Below are the code and all the weights of a small trained network. Each question names an input and a class and asks about switching units off, where a switched-off unit gives its printed mean instead of its output.

import numpy as np


def w(rows, s, z=0):
    codes = np.array(rows[::2]) - 128.0
    scale = np.full(codes.shape[1], s)
    scale[-1] = z or s
    return codes * scale


def norm(h):
    return h / np.sqrt((h * h).mean(-1, keepdims=True) + 1e-5)


def f(y):
    return y / 2 * (1 + np.tanh(0.7978845608 * (y + 0.044715 * y**3)))


def log_softmax(a):
    a = a - a.max(-1, keepdims=True)
    return a - np.log(np.exp(a).sum(-1, keepdims=True))


def net(x, mask):
    res = np.array(x, float).reshape(1, 5) / 4 @ E
    u = 0
    for l in range(2):
        y = f(norm(res) @ A[l][:, :-1].T + A[l][:, -1])
        res = res + np.where(mask[u : u + 6], y, B[l][:, -1]) @ B[l][:, :-1]
        u += 6
    return log_softmax(norm(res)[-1] @ U[:, :-1].T + U[:, -1])


A, B = {}, {}
E = w([
[82,213,130,96,75,58,39,115,48,199,162,167],'x0',
[73,159,144,92,90,182,149,152,112,91,50,182],'x1',
[131,129,154,143,190,153,3,222,142,77,143,146],'x2',
[152,191,68,57,192,54,128,129,140,77,85,81],'x3',
[251,209,205,168,79,90,174,171,80,68,114,110],'x4',
],0.0037)
A[0] = w([
[130,163,84,115,61,80,217,25,151,191,66,114,67],'0.n0',
[150,226,27,40,204,20,139,131,182,85,61,104,1],'0.n1',
[59,185,160,26,92,202,170,163,137,87,5,225,46],'0.n2',
[58,75,46,130,198,179,100,62,190,170,176,247,134],'0.n3',
[68,188,196,131,78,65,33,106,78,215,93,124,104],'0.n4',
[141,169,72,7,232,71,125,102,116,75,35,26,47],'0.n5',
],0.0032,0.0028)
B[0] = w([
[104,90,129,115,88,86,39,226,143,112,84,46,194],'0.n0',
[74,155,240,196,96,226,102,81,130,236,162,168,208],'0.n1',
[100,99,135,170,254,113,125,78,24,110,117,72,177],'0.n2',
[158,188,210,111,96,98,168,139,129,75,162,119,254],'0.n3',
[161,122,30,176,138,155,161,95,191,49,137,147,205],'0.n4',
[126,72,142,211,56,174,135,131,151,156,178,171,222],'0.n5',
],0.0063,0.0023)
A[1] = w([
[125,191,90,90,101,65,51,101,31,188,144,202,23],'1.n0',
[113,134,100,97,82,91,201,85,102,193,71,92,16],'1.n1',
[124,143,136,149,190,141,2,220,144,89,124,158,73],'1.n2',
[13,71,102,8,198,142,108,99,195,177,176,145,71],'1.n3',
[191,92,125,164,195,65,97,89,139,193,213,47,5],'1.n4',
[164,55,146,164,176,172,191,125,197,82,62,97,60],'1.n5',
],0.0048,0.002)
B[1] = w([
[145,78,73,120,202,209,173,174,211,81,142,145,182],'1.n0',
[140,56,157,101,177,159,58,154,190,199,104,104,160],'1.n1',
[112,71,121,89,82,93,172,78,156,219,87,57,220],'1.n2',
[254,187,179,153,96,95,149,182,78,97,101,134,200],'1.n3',
[43,136,146,114,175,192,136,119,43,88,38,158,198],'1.n4',
[107,171,54,106,125,113,75,122,143,141,174,174,253],'1.n5',
],0.0074,0.0037)
U = w([
[142,136,9,116,154,146,136,143,204,86,178,166,163],'0',
[127,77,136,79,109,97,112,143,166,202,89,53,136],'1',
[209,191,188,108,112,71,145,161,95,83,152,146,163],'2',
[101,132,168,179,98,180,122,113,133,183,170,192,179],'3',
[65,131,119,122,202,144,127,113,41,88,91,126,103],'4',
[59,172,102,128,99,47,94,101,125,116,192,121,4],'5',
],0.011,0.0024)

Each question gives the input, the list of numbers given to net, and the class t.
The units are the neurons (one row each of A and B). Each row of codes is followed by its name. A weight is (code - 128) times the scale printed after its matrix; where a second scale follows, it is the last column's (A, B and U).
mask holds one flag per neuron, layer by layer. A switched-off neuron (its flag False) gives its mean, the last column of its row in B, instead of its output. The means were averaged over made-up inputs and are rounded, as every weight is.
A unit's drop is (log p(t) with every unit on - log p(t) with that unit switched off) / (log p(t) with every unit on - log p(t) with every unit switched off).
The circuit of an input: a set's keep is (log p(t) with only the set's units on - log p(t) with every unit switched off) / (log p(t) with every unit on - log p(t) with every unit switched off). Starting from all 12 units, units are removed one at a time, each time the one whose removal leaves the highest keep (on an exact tie, the one counted first), for as long as the keep stays at least 0.8.
units of the circuit, in order: the units of the circuit, biggest drop first
most important unit: the unit with the biggest drop
top k neurons: the k neurons with the biggest drops, biggest first
top k neurons in layer l: the k neurons of layer l with the biggest drops, biggest first
input [-7,3,-1,-2,-8], class 2: top 2 neurons in layer 0	0.n4; 0.n5
input [-5,-4,7,2,7], class 1: top 2 neurons	1.n2; 0.n3
input [-8,-2,1,4,8], class 0: most important unit	1.n5
input [3,7,-8,0,6], class 1: units of the circuit, in order	1.n1; 0.n0
input [3,-7,-7,-5,-4], class 1: top 3 neurons	1.n1; 0.n2; 0.n0
input [1,-8,-2,8,-5], class 3: units of the circuit, in order	0.n1; 0.n5
input [-6,8,7,-2,2], class 4: top 3 neurons in layer 0	0.n2; 0.n0; 0.n4
input [-6,7,-3,0,1], class 4: top 4 neurons	0.n2; 0.n4; 1.n0; 0.n5
input [-4,-3,3,8,6], class 3: top 2 neurons in layer 0	0.n1; 0.n5
input [-8,-1,-2,-7,3], class 0: top 2 neurons in layer 0	0.n1; 0.n5
input [0,-8,3,-5,-6], class 4: top 3 neurons	1.n4; 0.n1; 0.n5
input [-8,-4,5,-4,6], class 0: units of the circuit, in order	1.n5; 0.n3
input [0,-6,-4,-1,2], class 4: top 2 neurons in layer 1	1.n4; 1.n2
input [5,6,-7,1,3], class 1: top neuron	1.n1
input [8,-8,-4,6,-7], class 0: top 3 neurons	1.n0; 0.n2; 0.n4
input [1,-7,-8,-1,7], class 1: units of the circuit, in order	1.n1; 0.n3
input [-6,4,-1,-5,-2], class 0: top 3 neurons	1.n5; 0.n1; 1.n4
input [7,6,-6,2,7], class 0: units of the circuit, in order	1.n0; 0.n3
input [-7,-5,5,3,-8], class 2: units of the circuit, in order	1.n3; 0.n4
input [-3,-7,-2,-5,-5], class 4: most important unit	1.n4
input [-5,6,-8,-4,1], class 1: top 2 neurons in layer 0	0.n4; 0.n0
input [2,7,7,7,2], class 1: top 2 neurons	1.n2; 1.n4
input [1,-4,-5,8,-5], class 3: top 2 neurons	0.n1; 0.n5
input [2,-8,-1,0,6], class 4: top 2 neurons	1.n4; 0.n3
input [7,3,5,3,-4], class 0: top 2 neurons	1.n0; 0.n0
input [1,4,-4,-5,-6], class 2: units of the circuit, in order	1.n3; 0.n5
input [8,-5,-3,-7,5], class 0: most important unit	1.n0
